Here is a tiny trained network, its code and every weight. The questions are about switching its units off for an input and a class, where a switched-off unit gives its printed mean instead of its output.

import numpy as np


def w(rows, s, z=0):
    codes = np.array(rows[::2]) - 128.0
    scale = np.full(codes.shape[1], s)
    scale[-1] = z or s
    return codes * scale


def f(y):
    return np.maximum(y, 0)


def log_softmax(a):
    a = a - a.max(-1, keepdims=True)
    return a - np.log(np.exp(a).sum(-1, keepdims=True))


def net(x, mask):
    res = np.array(x, float).reshape(1, 8) / 4 @ E
    y = f(res @ A[0][:, :-1].T + A[0][:, -1])
    res = res + np.where(mask, y, B[0][:, -1]) @ B[0][:, :-1]
    return log_softmax(res[-1] @ U[:, :-1].T + U[:, -1])


A, B = {}, {}
E = w([
[227,199,176,73,173,94,212,51,236,46,219],'x0',
[131,128,108,148,106,147,153,134,133,139,138],'x1',
[116,105,125,152,123,124,157,119,129,116,124],'x2',
[124,161,114,144,121,168,143,100,123,106,76],'x3',
[133,131,133,144,119,162,94,104,120,112,143],'x4',
[161,209,56,229,232,50,114,21,59,254,208],'x5',
[132,157,122,78,112,118,93,120,137,145,118],'x6',
[128,143,132,115,160,113,152,171,121,135,112],'x7',
],0.0078)
A[0] = w([
[2,122,78,192,178,124,90,139,36,211,103,211],'n1',
[87,59,208,78,53,194,109,194,96,76,66,223],'n2',
[225,195,217,86,133,132,230,80,194,88,204,154],'n3',
[66,73,86,188,150,90,55,84,65,235,97,169],'n4',
[173,70,227,30,46,174,179,152,218,50,119,216],'n5',
[66,33,60,162,52,146,100,207,38,187,127,255],'n6',
[203,210,127,138,165,59,195,21,179,112,199,139],'n7',
[131,207,40,224,182,38,112,63,110,203,157,144],'n8',
[210,209,141,115,141,94,168,111,205,33,197,128],'n9',
],0.0075,0.004)
B[0] = w([
[161,189,146,59,136,217,62,57,35,148,134,220],'n1',
[66,123,195,104,69,54,78,225,171,95,1,229],'n2',
[70,59,69,211,219,124,157,110,205,75,214,239],'n3',
[155,179,175,76,167,179,49,103,63,183,144,212],'n4',
[27,51,127,85,152,206,168,188,158,59,181,253],'n5',
[68,155,236,67,62,98,50,163,15,81,73,222],'n6',
[162,119,134,205,188,64,179,79,210,175,178,234],'n7',
[196,103,97,146,202,122,145,76,53,227,135,238],'n8',
[124,76,154,142,243,77,187,137,186,91,163,221],'n9',
],0.0083,0.016)
U = w([
[76,112,143,92,22,52,55,204,97,43,38,208],'0',
[173,172,84,101,125,175,66,46,38,197,122,117],'1',
[55,36,79,110,129,183,197,155,254,34,185,141],'2',
[212,162,79,227,169,2,195,39,212,191,178,3],'3',
],0.008,0.0045)

Each question gives the input, the list of numbers given to net, and the class t.
The units are the neurons (one row each of A and B). Each row of codes is followed by its name. A weight is (code - 128) times the scale printed after its matrix; where a second scale follows, it is the last column's (A, B and U).
mask holds one flag per neuron, in row order. A switched-off neuron (its flag False) gives its mean, the last column of its row in B, instead of its output. The means were averaged over made-up inputs and are rounded, as every weight is.
A unit's drop is (log p(t) with every unit on - log p(t) with that unit switched off) / (log p(t) with every unit on - log p(t) with every unit switched off).
The circuit of an input: a set's keep is (log p(t) with only the set's units on - log p(t) with every unit switched off) / (log p(t) with every unit on - log p(t) with every unit switched off). Starting from all 9 units, units are removed one at a time, each time the one whose removal leaves the highest keep (on an exact tie, the one counted first), for as long as the keep stays at least 0.8.
circuit, biggest first: the units of the circuit, biggest drop first
most important unit: the unit with the biggest drop
top k neurons: the k neurons with the biggest drops, biggest first
drop of u: that unit's drop, to one decimal
input [1,0,-5,-4,-2,1,-5,-4], class 3: most important unit -> n5
input [0,4,5,-3,6,8,-1,-5], class 1: top 2 neurons -> [n4; n1]
input [0,-2,-2,1,6,-2,8,-2], class 0: top 3 neurons -> [n3; n7; n9]
input [-7,4,6,3,4,1,-3,-6], class 1: top 2 neurons -> [n1; n4]
input [0,8,-6,5,-3,5,0,8], class 1: top 3 neurons -> [n3; n9; n1]
input [0,-2,3,6,4,-6,-2,-7], class 0: top 2 neurons -> [n2; n3]
input [0,2,-2,2,1,-7,7,8], class 0: top 2 neurons -> [n2; n3]
input [-6,6,6,-7,0,1,0,3], class 1: top 4 neurons -> [n1; n4; n5; n2]
input [0,5,0,-3,-7,4,6,1], class 1: top 2 neurons -> [n3; n9]
input [1,0,-2,7,3,4,8,6], class 3: drop of n7 -> 0.1
input [-6,6,-7,4,-5,1,-2,7], class 1: drop of n1 -> 1.6
input [0,8,8,5,-1,-2,-2,4], class 0: drop of n9 -> 0.1
input [-1,-5,-6,5,-3,-8,1,3], class 0: drop of n2 -> 2.0
input [2,-5,2,-7,-4,1,-5,3], class 3: circuit, biggest first -> [n5]
